Below is a small trained network, with its code and all its weights. Each question gives an input and a target symbol and asks what happens when units are switched off, that is, made to give their printed mean instead of their output.

import numpy as np


def w(rows, s, z=0):
    codes = np.array(rows[::2]) - 128.0
    scale = np.full(codes.shape[1], s)
    scale[-1] = z or s
    return codes * scale


def f(y):
    return y / 2 * (1 + np.tanh(0.7978845608 * (y + 0.044715 * y**3)))


def softmax(a):
    e = np.exp(a - a.max(-1, keepdims=True))
    return e / e.sum(-1, keepdims=True)


def log_softmax(a):
    a = a - a.max(-1, keepdims=True)
    return a - np.log(np.exp(a).sum(-1, keepdims=True))


def net(x, mask):
    ids = ['ΛΨβζηξσ'.index(c) for c in x.split()]
    T = len(ids)
    res = E[ids] + P[:T]
    r = res
    for j in range(3):
        rows = slice(3 * j, 3 * j + 3)
        q, k, v = (r @ M[0][rows].T for M in (Q, K, V))
        z = softmax(np.where(np.tri(T) > 0, q @ k.T / 3**0.5, -1e9)) @ v
        o = O[0][rows]
        res = res + np.where(mask[j], z, o[:, -1]) @ o[:, :-1]
    y = f(res @ A[0][:, :-1].T + A[0][:, -1])
    res = res + np.where(mask[3:19], y, B[0][:, -1]) @ B[0][:, :-1]
    return log_softmax(res[-1] @ U[:, :-1].T + U[:, -1])


Q, K, V, O, A, B = {}, {}, {}, {}, {}, {}
E = w([
[81,158,203],'Λ',
[168,127,97],'Ψ',
[104,190,194],'β',
[125,148,177],'ζ',
[164,179,59],'η',
[49,44,214],'ξ',
[174,63,7],'σ',
],0.018)
P = w([
[178,164,242],'0',
[169,166,195],'1',
[145,161,172],'2',
[125,171,157],'3',
[99,176,139],'4',
[80,191,119],'5',
[57,200,107],'6',
[30,204,90],'7',
[10,212,73],'8',
[2,221,61],'9',
[68,186,68],'10',
],0.0071)
Q[0] = w([
[171,55,117],'h0',
[66,244,177],'h0',
[133,131,68],'h0',
[63,159,201],'h1',
[121,185,100],'h1',
[193,200,80],'h1',
[150,240,77],'h2',
[101,206,63],'h2',
[188,94,164],'h2',
],0.011)
K[0] = w([
[131,122,226],'h0',
[14,145,129],'h0',
[145,177,237],'h0',
[8,112,131],'h1',
[111,155,100],'h1',
[206,121,34],'h1',
[51,89,167],'h2',
[88,53,104],'h2',
[138,166,186],'h2',
],0.013)
V[0] = w([
[56,146,130],'h0',
[177,54,215],'h0',
[191,198,133],'h0',
[127,172,39],'h1',
[75,64,95],'h1',
[112,180,121],'h1',
[115,2,58],'h2',
[109,162,102],'h2',
[183,43,113],'h2',
],0.0094)
O[0] = w([
[8,165,56,174],'h0',
[17,58,69,174],'h0',
[50,207,21,131],'h0',
[192,113,104,3],'h1',
[156,75,151,147],'h1',
[2,63,158,121],'h1',
[169,71,166,53],'h2',
[96,80,158,94],'h2',
[72,182,67,90],'h2',
],0.0071,0.0048)
A[0] = w([
[150,145,166,195],'n0',
[88,133,192,37],'n1',
[151,116,113,227],'n2',
[107,157,167,51],'n3',
[54,127,192,26],'n4',
[12,83,210,184],'n5',
[104,216,90,6],'n6',
[145,85,6,50],'n7',
[92,146,128,52],'n8',
[94,133,225,31],'n9',
[116,52,216,14],'n10',
[115,158,176,49],'n11',
[123,64,158,69],'n12',
[120,85,117,189],'n13',
[122,118,47,18],'n14',
[92,175,101,43],'n15',
],0.011)
B[0] = w([
[142,124,47,158],'n0',
[168,86,126,147],'n1',
[68,107,91,158],'n2',
[199,82,187,134],'n3',
[159,37,136,165],'n4',
[108,130,161,252],'n5',
[165,176,151,135],'n6',
[214,129,212,153],'n7',
[189,177,245,127],'n8',
[251,74,102,157],'n9',
[96,175,48,145],'n10',
[213,66,182,133],'n11',
[203,237,100,132],'n12',
[100,118,85,150],'n13',
[212,119,181,134],'n14',
[104,196,153,131],'n15',
],0.011,0.02)
U = w([
[163,81,236,10],'Λ',
[55,89,25,92],'Ψ',
[177,173,199,143],'β',
[1,158,166,160],'ζ',
[182,209,106,168],'η',
[64,14,96,159],'ξ',
[230,103,103,182],'σ',
],0.0097,0.013)

Each question gives the input, a string of symbols that net reads in full, and the target symbol t.
The units are the heads (3 rows each of Q, K, V and O) and the neurons (one row each of A and B). Each row of codes is followed by its name. A weight is (code - 128) times the scale printed after its matrix; where a second scale follows, it is the last column's (O, A, B and U).
mask holds one flag per unit, heads first, then neurons. A switched-off unit (its flag False) gives its mean, the last column of its rows in O or B, instead of its output. The means were averaged over made-up inputs and are rounded, as every weight is.
A unit's drop is (log p(t) with every unit on - log p(t) with that unit switched off) / (log p(t) with every unit on - log p(t) with every unit switched off).
The circuit of an input: a set's keep is (log p(t) with only the set's units on - log p(t) with every unit switched off) / (log p(t) with every unit on - log p(t) with every unit switched off). Starting from the 12 units with the biggest drops (on a tie, the unit counted first), units are removed one at a time, each time the one whose removal leaves the highest keep (on an exact tie, the one counted first), for as long as the keep stays at least 0.8.
circuit, biggest first: the units of the circuit, biggest drop first
unit that matters most: the unit with the biggest drop
k most important neurons: the k neurons with the biggest drops, biggest first
heads that matter: for each layer, one digit per head in row order, 1 if its drop is at least 0.15 and else 0, layers parted by /
drop when u is switched off: that unit's drop, to one decimal
input Ψ β η, target η: unit that matters most : h0
input η β ξ η ζ ξ σ Λ, target σ: circuit, biggest first : (h0 n9 n0)
input ξ β ζ σ β, target σ: circuit, biggest first : (h0 n0 n5)
input Λ ξ Λ, target ξ: circuit, biggest first : (h0 n4)
input ζ Ψ η Ψ ζ ξ β, target ξ: heads that matter : 101
input ζ Ψ ξ β, target ξ: heads that matter : 100
input ξ ζ η ξ ζ η ζ ζ Ψ η β, target η: heads that matter : 100
input ζ σ β Λ ξ ζ Λ, target Λ: heads that matter : 010
input ζ ξ ξ ζ ζ η Λ, target β: heads that matter : 100
input ζ Ψ ζ σ β σ ζ Λ β, target β: circuit, biggest first : (h0 n6)
input Ψ ζ ζ ξ σ β Ψ Ψ η ζ, target η: 3 most important neurons : (n5 n0 n4)
input ξ ζ ζ Ψ β σ ζ ξ β, target Λ: heads that matter : 110
input ξ η ζ ξ ζ σ ζ Λ β ζ ζ, target ζ: circuit, biggest first : (n9 n4)
input η ζ β ξ ζ β η Ψ β, target η: circuit, biggest first : (h0)
input η σ ξ ξ, target σ: heads that matter : 110
input ξ Λ η ζ ζ, target ζ: 2 most important neurons : (n9 n7)
input ζ Λ σ ξ σ ζ η η η ζ ζ, target η: 4 most important neurons : (n5 n4 n0 n13)
input β ξ σ η Λ β ξ Ψ, target Ψ: drop when n0 is switched off : -0.1
input ζ ζ σ ξ, target σ: drop when n9 is switched off : 0.6
input Ψ β ζ ξ Ψ η β ξ ζ ξ Λ, target ξ: unit that matters most : n7
input ζ ζ Λ Λ ξ β ζ ξ Ψ σ, target σ: drop when n7 is switched off : 1.6
input Ψ ζ Ψ, target Ψ: drop when n5 is switched off : 0.2
